Below is a small trained network, with its code and all its weights. Each question gives an input and a class and asks what happens when units are switched off, that is, made to give their printed mean instead of their output.

import numpy as np


def w(rows, s, z=0):
    codes = np.array(rows[::2]) - 128.0
    scale = np.full(codes.shape[1], s)
    scale[-1] = z or s
    return codes * scale


def f(y):
    return y / 2 * (1 + np.tanh(0.7978845608 * (y + 0.044715 * y**3)))


def log_softmax(a):
    a = a - a.max(-1, keepdims=True)
    return a - np.log(np.exp(a).sum(-1, keepdims=True))


def net(x, mask):
    res = np.array(x, float).reshape(1, 5) / 4 @ E
    y = f(res @ A[0][:, :-1].T + A[0][:, -1])
    res = res + np.where(mask, y, B[0][:, -1]) @ B[0][:, :-1]
    return log_softmax(res[-1] @ U[:, :-1].T + U[:, -1])


A, B = {}, {}
E = w([
[131,129,126,138],'x0',
[154,234,198,102],'x1',
[132,110,142,104],'x2',
[121,128,132,132],'x3',
[221,45,202,254],'x4',
],0.006)
A[0] = w([
[133,126,167,216,246],'neuron 0',
[45,181,101,156,254],'neuron 1',
[142,248,183,169,98],'neuron 2',
[74,156,89,83,95],'neuron 3',
[73,59,6,191,116],'neuron 4',
[89,165,66,98,83],'neuron 5',
],0.011,0.0076)
B[0] = w([
[124,7,96,77,255],'neuron 0',
[95,51,66,53,236],'neuron 1',
[75,138,243,83,168],'neuron 2',
[170,8,171,168,168],'neuron 3',
[104,179,247,64,199],'neuron 4',
[207,46,190,192,159],'neuron 5',
],0.018,0.0082)
U = w([
[123,108,91,78,227],'0',
[200,44,161,183,1],'1',
[86,169,234,102,138],'2',
[106,111,65,103,249],'3',
[80,106,74,115,209],'4',
[130,161,2,126,85],'5',
[141,175,78,215,53],'6',
[159,177,146,233,44],'7',
],0.0083,0.0045)

Each question gives the input, the list of numbers given to net, and the class t.
The units are the neurons (one row each of A and B). Each row of codes is followed by its name. A weight is (code - 128) times the scale printed after its matrix; where a second scale follows, it is the last column's (A, B and U).
mask holds one flag per neuron, in row order. A switched-off neuron (its flag False) gives its mean, the last column of its row in B, instead of its output. The means were averaged over made-up inputs and are rounded, as every weight is.
A unit's drop is (log p(t) with every unit on - log p(t) with that unit switched off) / (log p(t) with every unit on - log p(t) with every unit switched off).
The circuit of an input: a set's keep is (log p(t) with only the set's units on - log p(t) with every unit switched off) / (log p(t) with every unit on - log p(t) with every unit switched off). Starting from all 6 units, units are removed one at a time, each time the one whose removal leaves the highest keep (on an exact tie, the one counted first), for as long as the keep stays at least 0.8.
circuit, biggest first: the units of the circuit, biggest drop first
k most important neurons: the k neurons with the biggest drops, biggest first
drop when u is switched off: that unit's drop, to one decimal
input [4,-6,1,1,2], class 2: most important neuron : [neuron 4]
input [0,8,4,4,7], class 2: 4 most important neurons : [neuron 2; neuron 1; neuron 3; neuron 5]
input [-1,7,7,7,-8], class 1: 3 most important neurons : [neuron 3; neuron 5; neuron 4]
input [7,-8,2,3,7], class 2: 2 most important neurons : [neuron 4; neuron 1]
input [1,-7,-5,-4,-4], class 2: 2 most important neurons : [neuron 4; neuron 0]
input [5,7,2,-2,-4], class 2: 2 most important neurons : [neuron 2; neuron 0]
input [-4,5,2,-1,-5], class 1: 3 most important neurons : [neuron 3; neuron 5; neuron 4]
input [2,8,4,3,5], class 2: 3 most important neurons : [neuron 2; neuron 1; neuron 3]
input [-2,6,-2,4,-6], class 1: 2 most important neurons : [neuron 3; neuron 5]
input [-4,8,-7,6,-1], class 2: 2 most important neurons : [neuron 2; neuron 0]
input [-4,2,2,0,-6], class 1: drop when neuron 1 is switched off : -0.2
input [-7,-8,7,0,-2], class 2: drop when neuron 4 is switched off : 0.7
input [1,-1,-4,-4,-8], class 1: drop when neuron 5 is switched off : 0.6
input [1,-3,-3,3,-7], class 1: circuit, biggest first : [neuron 5]
